Each row is followed by its group and then its class within the group.
[  1   2   0   5   0   0  -2   3  -2  -8  -3   5  -4  -1  -2   1   0   4
 -14   1   9   1   1  -3  -6  -2  -5  -5  -4 -11   0  -6   3   2  -2  -3
  -2   1   9   4   4  -1  -1   8  -2   6  19 -10  -2  -8   4]	Pomar:V
[  1   2  -2   4   0  -2   3   6  -4  -8   8  -1   0  -4  -1  -2  -1  17
 -15  -1   1  -4   8   3   3  -6  -2   3   0  -3  -5  -2  -3   2  -1  -1
  -8  -1   8   7  11  -1   0  11  -5   9  11 -18  -3  -9   1]	Pomar:H
[  5   5   3  -4   0  -1   0   0   1  12  25   8   3  -7  -9   0  -3  14
  -3   2   7 -14   9   9  -8   1  -1  -3  -2   0 -11   2  -5  -1  -1  -4
   1  -3   8 -18   8  -1   6 -10 -23   4  12 -10  -3 -11   3]	Mave:E
[ -1   4   2  12   2  -4   0   7   1  -6  -9   3  -2  -1  12   1  -1 -10
 -11   0   2  -3   5  -1   2  -6   2   0 -14 -22  -5   0   4   3   1  -3
  -2   1   2   5  -4   5   0  10  -3   1  29   0   3  -4  -3]	zim:C
[  8   5   0  -1   0   0  -5   6  -4   8 -15   2  -3  10   2   3   2 -22
  -1   6   3  -8  11   7  -2   3   5  -5 -19   5  -4  -1   0  -3   0  -2
   1   4   2 -23   7   2   6   9  -8  -4  29   3  -1 -12   8]	Mave:E
[ -2   6   1  -2   3  -2  -3  13   0   0   0  -1  -3  -5   0   5   1   8
  -5  -6   4  -7  12   1   1  -4   1   2 -10 -22  -3   1   1  -2  -1  -5
  -7  -3  10   9   0   3   2   2  -6   3  36  -1   6 -11  -6]	zim:C
[ -4   3  22   2   1   0   0   9  -3 -13  -9   3  -5   5   3   2   6  -2
 -12  -3   3  -2   2  -1   7  -1  -1   1  -1  -8  -2   0   0   6  -1  -6
  -6   2  10  -3   1   2  -6   4  -4  -2  12 -11  -3  -8   2]	Pomar:V
[ -3   3  -1   0   1   0   3   4   6  -9  -8   2  -4   1  -1  -5   2  -8
  -6  -4  -3  -1   1   9  -1  -3  -7   1 -15 -20  -9   0   3   2   0  -4
   3   4   9   2  -2   2  -7   2  -9  -1  21  -2  -2  -1  -5]	zim:C
[  3   3   2  -5   3  -3  -1   6  -2  -4 -10   3  -3   1   0   0  -2  -5
  -4   0   8  -5  11   2   0   2   4  -3 -10 -19  -6   2  -1   0   2  -4
   0   3  13  -3   4   0   4   6 -10   0  40   3   2  -9  -2]	zim:F
[ -1   6   2  -1   3  -5  -1  10   1  -1  -6  -1  -3   0  -1   2  -7  -8
  -6   1   9 -12   5   3   0  -5   4  -3 -13 -15  -2  -3   3   0   4  -3
   5   1   9  -6  -1   3   0   5  -6  -1  29   5   6  -8  -3]	zim:F
[  0   2  -1   1   1  -2   4  10   0  -2  -7  -1  -6   4  -1  -2   0   0
 -14   5  -2   2  10   4   7   3  -3   0  -2 -15  -2  -6   0  -3   4  -2
  -5   3   5   2   3   0  -3  13  -7   5  21 -15   0  -9  -4]	Pomar:H
[ -1   5   9   2  -2   2  -2   3  -1   0 -13  -1  -3   6   0   2   3 -16
  -4   0   1  -8  -3  -2   8   5   1  -4  -5  -9   0   2   1   2   4   0
   2  -1   1  -7  -3  -6  -4   6   0  -3  15   5  -2  -6   0]	zim:F
[  8   0   1   5   5  -1   4  20  -7  -7  -6  -2  -4   1   2   1   4   1
 -18   4  -2  -3  14   0   4  -1  -4   2  -4 -11  -1   0   1  -6  -5  -3
  -5  10  10   5   7   6   4  15  -1   4  35 -11   0 -20   1]	Pomar:V
[  6   7   0   1   2   3  -1   2   4   6   0   0  -2   5   0  -1   3  -9
   1  -2   3 -11   3   9  -1   5   6   1   0   9  -8  -3  -7   3   4  -2
   3   0   0 -13  -2   1   3  -5 -13  -3  15  -8   1  -6   8]	Mave:L
[  3   5   4   1   5  -2  -5  14   0 -12 -17   4  -4   5   5   1   4 -10
  -7 -15   3  -5   7   2   0   3  -1  -1 -13 -20  -8   0   7   0   2  -3
  -2   7  11  -6  -3   3  -5  11  -2   2  32   3   1  -7   3]	zim:C
[ -6   9  -3  -2   0  -1   1   8   2  -4 -15   1  -5   6  -3   5   0 -11
  -2  -1   4  -3   6   2   6   1   6   0 -10 -21  -1  -3   4   6   3  -3
   5   4  10  -9  -5   4  -1   6  -2  -3  35   4   4 -12  -2]	zim:F
[  1   4  -1   0   6   4  -1  11  -4  -2  -4   3  -3   7   2  -4   1   3
  -9   4   1   8   8   1  -3  -1   2  -3  -2 -18  -5  -2  -2  -2  -3  -7
 -10   4  10  -5   5   3  -2   8 -11   7  35 -20  -4 -19   1]	Pomar:H
[ -1   6   1   0   3  -4   0   8  -1  -6  -3  -1  -7   3  -1   4  -2  -4
   2   7   3  -9   4  -2   2   1   3   1 -11 -13  -2   5  -3  -1   0   2
   3   1   6  -3  -5   1   3   1  -3   8  18  17  10  -9  -3]	zim:F
[  3   4   1   1   2  -5   0  20  -5  -5 -11   0  -3   4  -3   1  -1 -17
  -6  -2   4 -10  14   1  -2  -3   2   0 -14  -8  -6  -6  11   0   3  -4
   1   5   7   0   4   4   3  13   0   0  43   0   5 -10  -4]	zim:F
[  6  10   0  -1   4   4  -2   8  -1  11 -11   4  -1  11  -5   2   2 -17
  -1   7   5 -10   6  15  -2   2   2   2  -7   8  -6   0  -7  -4  -1  -8
   0  -2   0 -20   3   2   1   3  -2   1  26  -2  -5 -16   6]	Mave:E
[  3   4   0   8   5   0   1   4  -3  -6   0   0   2   3   1  -3   1   1
 -16  -2  -2   5   3  -1   3  -4  -1  -1  -1 -10  -3  -1   6  -1  -6  -2
  -5   2  12   4   1  -1   8  12   2   5  11 -10  -3  -7   5]	Pomar:V
[ -1  -4   3  -2   0  -1  -2   2  -1   4 -15  -1  -5  10   3  -2   2 -15
  -3   5   1  -6   3   6  -2   3   8  -1   3   0  -3  -8  -3  -2   1  -5
   3   4   1 -23   3   4   2   4 -12   0  21   0   2 -11   3]	Mave:L
[  4   2   2   1  -3  -1  -2   3   3   9   1  -1  -2   0  -3   2   0  -5
  -2   5  16  -7   7   9  -2   0   4  -3  -4  -1  -7   0  -5   5  -2  -3
   5   0   5 -11   5   3   1   4 -11  -2  14  -5   2  -2   1]	Mave:L
[ -3   3   0   1   1   8  -7   9   3  -3  -1  -2   0   0  -2  -1   0   6
 -16   3   1   7   3   3   1  17  -2  -2  -1  -7  -4  -5   0   0  -4  -3
  -4  -1  12  -5   6  -2  -1  14  -7   6  16 -12   5 -11   2]	Pomar:H
[  6   5   1  -1   2   2   5   5  -8   6  -8   0  -5   3  -1   2   3   0
   9  -1   2  -5   2   9  -1   2   1  -5   0  -1  -5  -5   2  -2  -1  -1
  11   1   4 -18   1   4  -1   4 -20  -2  23  -5  -1 -10   6]	Mave:L
[ -2   5  -2  -2   0   2   0  10   0  -3 -12   1  -6  -1  -4   0   2  -8
  -7  -2  -1  -2   5   1   0  -3   1   1  -6 -12  -2   2   7   2   4  -3
   0  -9   0  -2  -4   0  -3   5   2   2  17   3   4  -4  -5]	zim:C
[ -1   6   0   1   2   0  -1   6  -2   1  -8   2  -1   8   3   0   3 -15
   0   3  -6  -3   5   2  -1   3   5  -2   7  -1  -2   0   1   3  -1   0
   2   2   2 -10   2   1  -1   2  -9   2  19  -6   0  -5   3]	Mave:L
[ -2   5   0   6   4  -1  -1   7  -3  -4   0  -2  -2   5  -2  -5   3   9
 -20   7   1  -2  -1  -5   1   2  -7  -1   0 -10  -3  -3   6   1   0  -6
  -3   3  18   7   2  -5  -9  14  -6   6  19   5  -5 -11  -9]	Pomar:V
[  8   4   0   4   5   0  -3  13  -5  -7  -5   0  -2   6   1  -3   0   2
 -17   2  -2   2   6   0   5  -4  -6  -1  -5  -8  -1  -5   2   5   1  -5
  -7   6   8  -1   6   5   0  18  -4   6  18 -11   0 -11   2]	Pomar:V
[ -3   2   0   1   0   7   4   1  -6  -8  -7  -3  -4   2   0  -1   3  -4
  -7  -1   1  -2   6   0   4  -4  -5   3 -13 -24  -2  -2   4   0   2   0
   1   9   9   3  -5   4  -2   7   1   4  21   3   4  -5  -5]	zim:C
[  4   3   0   2   3   0  -2  11  -4 -10  -6  -5  -5   5  -1   0   0   1
 -12  -3 -10  -2   3   0   4   1  -2   1   0 -15  -4   2   2  -1  -1   0
  -7   1   8   3   4   2   0  11  -2   4  21 -17  -6 -15  -4]	Pomar:V
[ -5   5   2  -1   1  -3  -1  14  -3  -6  -4   1  -4  -5  -1  -3   1  -7
  -7  -1   2  -2  13  -7  -2  -4  -1   1 -18 -14  -4   3   5   1   1  -7
   5  -2  11  -1  -5   7  -7   0   0   1  33   7   8  -4  -1]	zim:C
[  3   3   1   3   3  -1  -1  14   0  -4  -7  -3  -5   5  -1  -6   3   2
  -8  -1  -2  -1   5  -2   3   1  -5  -5   1 -10  -1  -1  -1  -2   2  -1
  29   1   3   0   4   0  17  11  -7   3  23 -15  -2 -12   0]	Pomar:H
[  5   0   0   0  -1   2 -40   9  16   2 -15  -1   6   9   2   1   4 -19
  11   6   6  -7  10   3  -2   0   1   1   1   8   3  -2  -4  -2 -10  -2
   1   4   0 -21  -3  -8  -1   4  -3   1  20  -5   7  -6   8]	Mave:E
[  1   7  -1  -1   3   0  -3  12 -23   3 -19   3  -8   4   2  -1   0 -19
   2   4   4  -7   6   5 -10   0   4  -3   5  -3  -4  -2 -12  -5  -7   1
  -7   0   1 -20   4   2   5   0 -12   1  36   3  -1 -13   4]	Mave:E
[  1   2  -1   7   4  -2  -2  11  -3  -2   6   9  -2   2  -1  -3  -5   8
 -18   4  -1   0   5   4   3  -1  -4  -2  -1  -8  -6  -4   4  -3  -3   0
  -3   1   9   5  -1   2   1   7  -9   6  19  -9  -6 -16   2]	Pomar:H
[  1   6   0   4   3  -2   0   5   1  -3   5   3  -4  -2  -4   2   2  -7
  -8  -6   4  -5  -7  -5  -1  -5   5   1 -12 -11  -2   1   2  -1   4  -4
   4   4   8   3  -5   4  -2   8  -4   0  22   2   3  -7  -4]	zim:C
[  0   3   4   0   0  -1   7  13  -4   8  -5   1   1   2  -1   2   3  -2
   0  -4   6  -5  12   2   1   4   6   2  -7   5  -2  -2  -2  -2  -9  -7
   5   0   7  -8   2   8   0  -2 -11  -4  31  -7  -2 -10   0]	Mave:E

Each row is followed by its group and then its class within the group.
[  1   1   3  -1  -4   0   0   5   1   0 -10   0   0  -1  -3   0   4   1
  -4   0  13  -1   1   1   1  -1   0  -1   1   3   0  -3  -1   1   2 -10
  16   2   5  -3  -2   1   7   1   6  -2   4   1  -5   0  -3]	Regum:padis
[  0   3   2  -3  -1  -2  -6  -5   2  -1 -12   2   0   1   1  -2   3   0
   0  -2  -2  -1   1   5   4  -9   1   1   2   6   2  -1   0   4  -1  -9
  21   1   7   0  -3   2   0  -3   4   1   3   2  -2  -5   3]	Regum:dekon
[ -3   8   2   1   2  -4   0 -10  -1  -1   5  -1  -1  -4  -6   1   5  -3
   0  -1  17  -1  -1   3  13 -10   1  10   2   4   0   0  -1  -1  -3   1
   7  -3  13   1   1  -2 -11   2  -3   0  -1  -7   2  -3   0]	keb:muda
[ -1   6   2   0   1  -5   0 -11  -2   0   6   0   2   1  -7   0   7  -1
  -1  -2  13  -2   1   5   9  12   3  10   1   4   1  -2  -4   2  -3   3
  21  -2  14   1   2  -1 -12   3  -4   2   1  -5   0  -1   2]	keb:muda
[  2  11   6  -1  -6  -3  -5  -5   3   1 -10   7   0  -1  -1  -3   2  -3
  -1  -1   0  -2   3   4   4   1   5   3  -1  10   1  -1  -2   3   0 -18
  21   1   6  -2  -2   1 -13   0   7   0   1   7  -6  -1   2]	Regum:dekon
[  0  -3  -1  -2  -1  -2  -1 -12  -2  -1   2  -2   3   1   3   1   4   1
   5   0 -21  -1   2   1  -2   0   4  -2   1  -6  -1  -1   0   3  -5  10
   8   2  -3   3   1  -2   0  -4   0   7   4  -5   3   2  -1]	Gepu:Nef
[  1   0   1   0   1  -2   0 -13  -2  -1   8   0   3   0  -1   2   0   2
   5   2 -21  -1   1   1  -1  -4   2   1  -1  -2   1   0   0   0  -2  11
  12   1  -4   2   1   0  -9  -2   2   5  -1  -5   0   0  -1]	Gepu:Nef
[-2  4  3  0  3 -3  1 -7 -1 -1 -3 -3  2  2 -5 -1  4  0  1 -5 12  1  1  4
  7 -5 -2  7  0  7  4  0 -3  2 -1 -3 19 -1  7  1 -2  0 -5  1 -3 -1  1 -2
  4 -1  1]	keb:muda
[ -2   7   0   0   1   0  -4 -11   0  -1   4   0   1  -1  -4  -2   1  -2
   1  -5  19  -1   0   3   4  -7  -2   2   2   5   1   0  -1   1  -1  -4
  10  -2  10   0  -3  -2 -13   4   1  -2  -2   1   2  -4   3]	keb:kolil
[ 1  0  0  0 -2  0 -2 -5  4 -6 -3 -1  2 -2  1 -3  3 -1  0 -2 -4 -3  1 -2
 -5 -3  1 -1  1  2  1 -5 -1  5  0 -8 11  2  6 -3 -4  1  3  2  9 -2 -6 -1
 -3 -3  2]	Regum:padis
[ -1  -3  -1   1   2  -2   0  -5  -2  -5   7   0   2   3   1   1  -2  -1
   3   0 -21   1   2   0  -6   7   1   0   0  -4   3   1  -2   1  -3   8
   8  -1  -5   2   3   2  -3  -1   0  13  -1  -5  -2   0  -1]	Gepu:gez
[  0   2   0   0   1  -3   0  -9  -1  -1   6   1   1   0  -5   0   1  -1
   1  -5  10  -1   0   4   0   2  -3   3   2   3   1   0  -1   1  -1   1
   7  -2   6   1   0  -2 -11   3  -3   2   1  -3   1  -4   2]	keb:kolil
[  0   2   2  -1   2  -1  -3  -5   2  -1 -13  -5   4  -2  -1  -3   3   1
  -2  -1   1  -2   2   0  -4 -13   2   2   0   8  -2  -3   1   5  -2 -13
   9  -3  18  -2  -6   1   9   0   9  -3   4   0   0  -1   2]	Regum:padis
[  0   4   0   2   0  -2   3  -9   0  -2   6   1   1   1  -4   0   5   4
   3  -4   5  -1   1   0   2   6  -1   5   1   3   2   0   0   2  -3   3
   6  -1   6   2   0  -2 -11   3  -4   1   0  -3   1  -5   0]	keb:kolil
[ -2   4   3   3   1  -3   0 -10  -2  -1   2   0   2   1  -7  -1  13  -1
   0  -4  17   3   1   2   8  -1  -1   8   0   8   0   0  -1   0  -2   0
  12  -2   9   2   0  -1 -11   2  -4  -3   0  -1   3  -3   0]	keb:kolil
[  2   0   2   0   2  -1   0  -7  -2   0   1  -1   3   1   3   1   0  -2
   4   2 -21  -2   1   5  -7   4   2   0  -2  -2   3   0  -1   4  -3  13
  19   5  -5  -3   0  -1  -5  -2   1   8   3  -1   3   2   0]	Gepu:Nef
[  2   5   2  -1  -1   0  -3  -1   3   4 -10   3   0  -1   0  -3   0   0
  -2  -2  -4  -3   1   4  -8  -5   3  -1  -1   5   1  -2   1   2   1 -14
  18   1   8   0  -3  -1  -2   0   7   1   4   3  -4  -1   1]	Regum:dekon
[  2   8   3   0  -2  -1  -3  -9   2  -1  -1   6   3  -2   1  -2   0  -3
   0  -1   1  -2   1   3  -3   8   2  -1   1   5   2  -5  -1   4  -1 -15
  19   2   9  -2   0  -1 -12   1   8   1   3   2  -2  -3   2]	Regum:dekon
[  0  -2   0  -1   0  -3   0  -8  -2   0   3  -1   1   1   2   0   4   1
   3  -1 -21  -1   0   0  -2  13   2   0   2  -4   2  -2  -3   2  -4   8
   7   4  -2   1   3  -1   0  -2  -1   7   2  -6   2  -1   0]	Gepu:Nef
[  0   4   0  -1   0  -2  -4  -4   4  -3  -2   4  -1  -1  -2  -3   2  -2
   0  -3   5  -2   0   0  -9  -5  -1  -1   1   5   0  -3   0   1   1 -10
   5   0   8  -1  -3  -1  -1   1   7  -3   2  -1  -4  -5   2]	Regum:padis
[  1  -5  -3  -1   2  -2   1  -4   0   4   1   0   2  -1   5   3  -1   0
   3   3 -21  -1   0  -1  -3  -5   2  -2   1  -4   0  -1   1   1  -1   6
   2   4  -7   0   0   2   1  -4   1   5  -1  -4   0   2  -1]	Gepu:gez
[  1  -5  -4   1   3   2   0  -5  -1  -4   0  -2   0   1   1   0   1   0
   2   1 -21  -2   1   1 -12  -5  -2  -4   0  -2   1   1   1  -1  -1   6
   4   5  -8   2  -1   1   6  -1   1   2   2  -3  -1   2  -1]	Gepu:gez
[  1  -1  -1  -1  -3   3  -2   1   3   3  -8   1   0  -2   1  -3   2   1
   0   0  -7  -4   1   0  -5 -11  -1  -4   2  -2   1  -3   0   3   1  -5
   4  -2   5   0  -5   2  13   0   8  -3   3  -2  -2  -2   1]	Regum:padis
[ 0  5  2 -1 -1 -4 -2 -9  2 -1 -8  1 -2  2  0 -2  4  1  0 -3  0 -5  1  3
  2 11  2  4  3  2  2 -2 -4  7 -1 -8 21  1 15 -1 -1  2 -2 -1  3  1  4 -3
  0 -2  2]	Regum:dekon
[  0   5   1   1   2  -3  -1  -8  -1   2   2   1   0   0  -5   0   7  -1
   2  -3  14   2   1   6   6   7   0   8   1   5   1   0  -1   1  -4   2
  12  -2  11   4   2   0 -12   0  -5   0  -1  -3   2  -4  -1]	keb:muda
[  2  10   2   0  -4   3  -4   0   4   0  -7   3   0  -2  -1  -3   3  -1
  -1   3   4   0   3   5   3 -18   5  -2  -1   6   1  -1   1   2   0 -11
  15   2   0   0   0  -1  -7  -8   7   2   1   6  -3  -2   0]	Regum:dekon
[ 0  2  5  0  0 -1 -3  0  2 -3 -4  2  0  0 -2 -3  2 -2 -1 -5  5 -2  1  0
 -4 -6  0  2  1  3 -1 -3  0  2  0 -9  2 -2 12 -2 -4  2  3  2  6 -4  1  1
 -3 -2  2]	Regum:padis
[  0   9   2  -1  -2   0  -3  -6   4   1 -21   5   1   0   0  -4   2  -3
  -1  -6   7  -2   2   6  -3   8   4   0   2   6   1  -3  -3   4  -1 -11
  21   1   9   0  -2  -1  -6   1   4   1   5   1  -1  -3   2]	Regum:dekon
[ -1   0  -1  -1   4  -2   2  -4  -4  -1   2  -1   1   0  -1   1   3   0
   4   1 -21  -1   0   1  -3  -7   2   0  -1  -5   3   2   0   0  -2   7
  -2   0  -3   1   1  -3  -8  -1  -1   5   1  -7   1   1   0]	Gepu:Nef
[  2   4   0   1   0   4  -2   2   3  -2  -6   0   1   0  -2  -3   2   0
   0  -3   7  -3   0   2  -4 -14   2  -3   1   4   0  -3   3   1   1  -8
   6   1   6   2  -5  -1   6   2   7  -3   7   1  -3  -1   1]	Regum:padis
[ -2   5   1   2   5   1   1  -7   1  -3  12   1   1   3  -6   1   1  -1
   3  -4   0   0   0   5  -2 -11   1   3   1   0   1   4  -1  -1  -3   9
  13  -3   2   2   0  -5 -12   2  -1   2  -1  -7   0  -5  -1]	keb:kolil
[  0   7   2   0  -3  -1  -5  -6   2  -1 -10   4   1  -2  -1  -2   2  -4
  -3   1  -3  -1   2   5  -4  -4   3   3  -1   9   2  -2   0   3   0 -12
  21   1  11   1  -3   1  -5   1   8   0   3   3  -5  -2  -1]	Regum:dekon
[ -1   7   3   1   5  -1   2  -9  -2  -5   4   0   1   1  -5   0   5  -1
   3  -1   4  -1   2   6   2 -18   2   4   0   5   1   2   1   0  -1   2
  14  -1   3   1  -4  -6 -14   2  -1   2  -1  -4   2  -3  -1]	keb:kolil

Each row is followed by its group and then its class within the group.
[ 0 -5 -3 -2  3  1 -2  0  2  0 -2 -1 -8 -1  0 -3 -1 -3 16  1 -1  0 -4 -1
  4 16 -5 -5 13  0  2  1  3  1 -7 -3  4 -6  2  5  1  1  0 -4  2 -1 -2  1
  8  0  2]	[27]:R
[ 3 -3  2 -1 -4  1 -2  1  0  1 -2  1 -4  0  1 -2 -1  0 15  0  1  1 -4 -1
  1 15 -4 -2  9 -1  3  0  2  2 -5 -5  4 -5  2 -2  0 -1  2 -4  2  0  0  4
  0 -2  0]	[22]:P
[ 7 -2 -4  2  6  1 -1  4  1  1 -1 -2 -3 -1 -1 -3 -2 -2 11  1  1  0 -4 -1
  1  9 -2 -1 14  0  6 -1 -2  2  2 -3 -1 -3  6  2  2  0  0  1  5  1 -4  0
  6 -2  0]	[27]:Q
[  1  -8  -2  -3   4   1  -2   2   2   1  -3   0  -3   0   0  -2  -2  -1
  19   0   2  -1  -7  -4   2  18  -2  -5  17  -1   4  -1   2   3 -10  -6
   1  -6   3   3   0   1   0  -6   2   1  -2   2   8   1   1]	[27]:R
[ 2 -5 -4 -2  4  3 -1  1  0  2 -1 -4 -7 -1 -3 -4 -1 -1 19  3 -1  0 -3  0
  2 14 -5 -3 14 -1  4 -1  2  2 -2 -2  2 -8  1  1  2  0  0 -1  4  1 -3  1
  2 -3  0]	[27]:R
